array([[125, 104, 108, 138],
       [110, 135, 153, 142],
       [153, 140, 117, 103]]) => 108

array([[119, 144, 123, 138, 107],
       [118, 133, 133, 135, 112],
       [126, 110, 152, 124, 153]]) => 123

array([[137, 141, 106, 153, 149, 118, 139],
       [110, 124, 119, 142, 108, 128, 112],
       [111, 130, 114, 141, 150, 125, 119]]) => 106

array([[133, 134, 142, 145, 120, 150, 110],
       [131, 130, 151, 147, 129, 141, 110],
       [136, 137, 139, 141, 117, 153, 113]]) => 142

array([[123, 130, 106, 147, 147],
       [126, 126, 126, 124, 127],
       [129, 131, 126, 122, 125]]) => 106

array([[ 99, 123, 127, 144, 140],
       [115, 128, 111, 106, 137],
       [122, 125, 137, 148, 108]]) => 127

array([[120, 121, 133, 136],
       [ 99, 119, 138, 123],
       [137, 108, 117, 116]]) => 133

array([[114, 128, 126, 135],
       [107, 137, 122, 136],
       [123, 132, 146, 127]]) => 126
---
[123 107 104 153 119] => 107

[[122 117 139 128 107]
 [116 121 118 104 153]
 [144 129 134 149 121]] => 129

[131 151 123 146 135] => 151

[151 126 117 108 124] => 126

[134 115 149 151 115] => 115

[[107 108 143 129 128]
 [140 142 130 134 125]
 [103 102 131 129 132]] => 102

[141 136 117 106 117] => 136

[129 148 123 129 152] => 148

[108 131 121 104 110] => 131
---
[[132, 134, 130, 125, 128], [120, 116, 105, 128, 131], [138, 126, 127, 128, 135]]	127
[[130, 153, 138, 138], [115, 114, 124, 124], [126, 128, 134, 134]]	134
[[151, 148, 158, 153], [141, 148, 130, 134], [118, 136, 102, 135]]	102
[[132, 127, 136, 134, 133, 134], [119, 130, 130, 133, 119, 127], [102, 125, 110, 113, 100, 121]]	110
[[138, 141, 138, 105, 133], [138, 130, 130, 123, 113], [129, 117, 121, 132, 123]]	121
[[124, 127, 131, 126, 127, 128], [132, 133, 137, 123, 115, 120], [121, 123, 137, 150, 119, 119]]	137
[[123, 102, 134, 119, 130], [108, 124, 133, 112, 136], [157, 127, 137, 158, 117]]	137
[[129, 116, 133, 119, 121, 113, 143], [124, 128, 100, 131, 141, 139, 141], [143, 156, 102, 115, 146, 151, 141]]	102
[[123, 101, 148, 136, 110, 104], [124, 105, 154, 141, 113, 108], [127, 126, 126, 151, 137, 136]]	126
[[141, 126, 138, 132], [127, 147, 129, 142], [111, 143, 134, 152]]	134
---
[137 147 106 112 123 146 106]	146
[139 155 154 101 145 153]	145
[138  99 129 130 130]	130
[102 133  98 109 112 151 129]	151
[149 119 154 152 156]	152
[120 150 119 102 142 124]	142
[145 134 141 151]	141
[100 131 117 127 157]	127
[123 124 152 137 135 130]	135
[118 130 106 153 127]	153
---
154  112  155  144  100  132  140 -> 144, 155
104  131  110  153  108 -> 110, 153
147  118   98  136  134  137  139 -> 136, 147
143  153  111  103  115 -> 111, 153
118  150  110  117  117 -> 110, 150
104  157  129  147  132  131  143 -> 147, 157
125  124  154  113  129  120  127 -> 113, 154
136  106  107  145  110 -> 107, 145
106  146  107  108  111  136  125 -> 108, 146
---
[[116 122 146 113 157]
 [121 132 137 114 112]
 [122 150 144 112 117]] ans = 122

[[139 114 128 107]
 [140 130 142 107]
 [115 132 125 107]] ans = 114

[[130 143 146 137 133 151]
 [148 118 106 121 136 150]
 [112 146 136 120 146 111]] ans = 143

[[101 133 124 121 100 119]
 [145 119 145 132 146 142]
 [147 108 143 125 145 141]] ans = 133

[[136  99 131 103 105 104]
 [116 126 146 125 131 136]
 [143 110 138 113 119 114]] ans = 99

[[129 141 104 149 130]
 [121 133 138 130 126]
 [124 117 136 121 121]] ans = 141

[[149 121 106 112]
 [106 138 153 151]
 [101 138 142 112]] ans = 121
---
[[117 127 156 126 117 128]
 [140 113 101 120 122 137]]
120

[126 132 123 156 120]
123

[153 146 112 112 136]
112

[132 133 103 137 123 132]
137

[[145 131 131 153]
 [125 130 145 136]]
130

[[134 132 156 102 141]
 [131 133 152 102 144]]
152

[153 154 117 126 116]
117
